Below is a small trained network, with its code and all its weights. Each question gives an input and a target symbol and asks what happens when units are switched off, that is, made to give their printed mean instead of their output.

import numpy as np


def w(rows, s, z=0):
    codes = np.array(rows[::2]) - 128.0
    scale = np.full(codes.shape[1], s)
    scale[-1] = z or s
    return codes * scale


def f(y):
    return y / 2 * (1 + np.tanh(0.7978845608 * (y + 0.044715 * y**3)))


def softmax(a):
    e = np.exp(a - a.max(-1, keepdims=True))
    return e / e.sum(-1, keepdims=True)


def log_softmax(a):
    a = a - a.max(-1, keepdims=True)
    return a - np.log(np.exp(a).sum(-1, keepdims=True))


def net(x, mask):
    ids = ['ΣΩαδεηφψ'.index(c) for c in x.split()]
    T = len(ids)
    res = E[ids] + P[:T]
    r = res
    for j in range(3):
        rows = slice(2 * j, 2 * j + 2)
        q, k, v = (r @ M[0][rows].T for M in (Q, K, V))
        z = softmax(np.where(np.tri(T) > 0, q @ k.T / 2**0.5, -1e9)) @ v
        o = O[0][rows]
        res = res + np.where(mask[j], z, o[:, -1]) @ o[:, :-1]
    y = f(res @ A[0][:, :-1].T + A[0][:, -1])
    res = res + np.where(mask[3:27], y, B[0][:, -1]) @ B[0][:, :-1]
    return log_softmax(res[-1] @ U[:, :-1].T + U[:, -1])


Q, K, V, O, A, B = {}, {}, {}, {}, {}, {}
E = w([
[89,171,162,118,175,56],'Σ',
[96,87,104,61,9,157],'Ω',
[155,181,69,111,105,67],'α',
[180,115,51,155,183,142],'δ',
[68,144,75,196,137,139],'ε',
[106,149,12,109,190,92],'η',
[74,116,105,87,227,95],'φ',
[177,34,164,83,199,181],'ψ',
],0.013)
P = w([
[121,171,145,141,109,137],'0',
[117,86,136,170,110,51],'1',
[127,83,86,101,125,54],'2',
[114,234,164,112,120,220],'3',
[91,153,58,41,162,179],'4',
[127,42,104,156,88,9],'5',
[103,102,34,140,199,135],'6',
[104,205,115,83,180,199],'7',
],0.012)
Q[0] = w([
[113,6,81,159,122,42],'H1',
[116,156,90,108,164,186],'H1',
[97,204,70,122,181,119],'H2',
[103,140,72,173,175,60],'H2',
[125,27,139,176,92,26],'H3',
[118,50,68,121,158,87],'H3',
],0.014)
K[0] = w([
[117,238,120,29,155,228],'H1',
[111,52,78,76,121,46],'H1',
[61,66,146,83,49,106],'H2',
[60,135,149,38,56,174],'H2',
[129,253,168,114,157,229],'H3',
[117,161,69,15,134,199],'H3',
],0.013)
V[0] = w([
[181,129,159,255,135,178],'H1',
[189,107,44,117,69,143],'H1',
[110,163,165,126,161,97],'H2',
[134,131,121,177,209,130],'H2',
[199,76,157,39,151,103],'H3',
[168,120,81,163,239,119],'H3',
],0.0095)
O[0] = w([
[153,142,53,192,192,232,5],'H1',
[194,51,52,133,1,110,150],'H1',
[150,107,161,180,192,111,119],'H2',
[123,182,96,200,201,65,126],'H2',
[81,61,166,229,96,95,35],'H3',
[246,151,134,226,201,66,245],'H3',
],0.0079,0.0027)
A[0] = w([
[72,254,54,144,78,57,83],'N1',
[121,29,87,111,139,137,192],'N2',
[179,129,107,75,152,68,81],'N3',
[126,156,133,164,205,113,130],'N4',
[45,100,135,90,111,169,3],'N5',
[64,153,159,71,149,89,188],'N6',
[226,150,154,66,151,142,143],'N7',
[84,106,134,97,74,126,21],'N8',
[148,141,132,152,149,82,74],'N9',
[163,100,207,168,83,83,225],'N10',
[60,107,135,132,174,179,140],'N11',
[92,202,91,171,114,71,85],'N12',
[45,160,157,107,202,75,163],'N13',
[151,86,102,161,184,140,108],'N14',
[129,202,175,95,137,117,145],'N15',
[166,69,96,146,58,148,189],'N16',
[235,124,79,175,104,150,130],'N17',
[139,175,133,133,151,57,121],'N18',
[76,76,66,153,163,84,161],'N19',
[149,118,118,121,132,138,105],'N20',
[79,114,124,59,146,112,131],'N21',
[210,132,93,177,80,127,170],'N22',
[182,92,221,196,60,115,85],'N23',
[122,192,106,149,142,122,79],'N24',
],0.0092,0.0074)
B[0] = w([
[69,2,117,115,212,139,239],'N1',
[106,178,159,122,143,165,234],'N2',
[168,128,143,83,61,150,187],'N3',
[207,138,160,173,158,131,241],'N4',
[204,148,123,117,203,55,153],'N5',
[152,108,127,177,58,159,235],'N6',
[150,41,147,79,100,95,194],'N7',
[166,105,191,178,201,132,159],'N8',
[200,105,117,89,154,140,150],'N9',
[5,96,145,190,116,49,204],'N10',
[114,134,97,146,115,203,154],'N11',
[120,69,73,118,169,110,190],'N12',
[167,151,138,175,64,173,255],'N13',
[136,141,185,119,124,179,179],'N14',
[145,84,89,124,65,88,175],'N15',
[81,165,160,83,175,128,204],'N16',
[88,178,172,95,123,107,186],'N17',
[174,117,88,123,107,118,209],'N18',
[123,188,123,117,125,207,250],'N19',
[116,114,152,124,130,115,123],'N20',
[156,110,144,163,85,152,193],'N21',
[99,173,138,79,129,90,186],'N22',
[115,35,58,93,205,137,132],'N23',
[155,97,112,159,138,104,161],'N24',
],0.0076,0.0067)
U = w([
[183,89,139,196,90,86,70],'Σ',
[60,112,162,83,67,173,252],'Ω',
[146,55,95,101,149,26,86],'α',
[166,253,162,118,161,86,139],'δ',
[60,120,90,201,207,170,209],'ε',
[186,93,39,81,175,218,110],'η',
[173,155,135,179,63,206,61],'φ',
[144,22,248,115,200,174,30],'ψ',
],0.0062,0.0037)

Each question gives the input, a string of symbols that net reads in full, and the target symbol t.
The units are the heads (2 rows each of Q, K, V and O) and the neurons (one row each of A and B). Each row of codes is followed by its name. A weight is (code - 128) times the scale printed after its matrix; where a second scale follows, it is the last column's (O, A, B and U).
mask holds one flag per unit, heads first, then neurons. A switched-off unit (its flag False) gives its mean, the last column of its rows in O or B, instead of its output. The means were averaged over made-up inputs and are rounded, as every weight is.
A unit's drop is (log p(t) with every unit on - log p(t) with that unit switched off) / (log p(t) with every unit on - log p(t) with every unit switched off).
The circuit of an input: a set's keep is (log p(t) with only the set's units on - log p(t) with every unit switched off) / (log p(t) with every unit on - log p(t) with every unit switched off). Starting from the 12 units with the biggest drops (on a tie, the unit counted first), units are removed one at a time, each time the one whose removal leaves the highest keep (on an exact tie, the one counted first), for as long as the keep stays at least 0.8.
units of the circuit, in order: the units of the circuit, biggest drop first
most important unit: the unit with the biggest drop
top k neurons: the k neurons with the biggest drops, biggest first
heads that matter: for each layer, one digit per head in row order, 1 if its drop is at least 0.15 and else 0, layers parted by /
input ψ ψ η α η, target α: units of the circuit, in order -> H1
input α α Ω Ω ψ ε, target ψ: units of the circuit, in order -> N8; H3; N5; H2
input ψ Σ Σ α ε, target φ: heads that matter -> 100
input α Σ Ω α δ Σ η, target δ: heads that matter -> 001
input ε φ δ ε Ω δ η, target ψ: top 2 neurons -> N8; N5
input Σ ε δ δ φ Ω ψ δ, target ψ: heads that matter -> 111
input η α Σ ε δ α Ω ψ, target Ω: top 2 neurons -> N4; N1
input ε Σ Ω ε φ, target ψ: units of the circuit, in order -> N8; N5; H3; H2
input ε η α Ω φ, target Ω: units of the circuit, in order -> H2; H1
input Ω α Ω α α ε ε, target Ω: units of the circuit, in order -> H1; H2
input Σ ψ ε Σ, target ε: units of the circuit, in order -> H3; N10
input δ η δ η Σ, target Σ: heads that matter -> 001
input φ Ω ψ δ η φ α, target α: heads that matter -> 101
input Σ ψ α Ω δ ε ε α, target Ω: heads that matter -> 010
input ε Ω α, target η: heads that matter -> 101
input α δ ψ ε α ψ α, target α: top 3 neurons -> N1; N13; N14
input δ ε Σ, target δ: most important unit -> H1
input ε α ψ Ω Ω Σ, target Ω: heads that matter -> 000
input Ω δ α ε α Ω ε Σ, target ψ: heads that matter -> 111
input φ φ ε ψ ψ Ω Ω, target ε: heads that matter -> 001
input Σ α Σ, target φ: most important unit -> N13
input Ω ε δ α, target η: units of the circuit, in order -> H3; N1
input ε ε ε φ, target η: units of the circuit, in order -> H3; H1; N10
input ε ψ η, target η: heads that matter -> 000
input φ ε Ω ε, target η: units of the circuit, in order -> H3; N10; H1
input φ η Ω η, target Ω: units of the circuit, in order -> H2; H1
input ε ε ψ, target η: units of the circuit, in order -> H3
input Σ ε δ, target φ: heads that matter -> 100
input ε ε η ε ψ ε δ, target δ: heads that matter -> 000
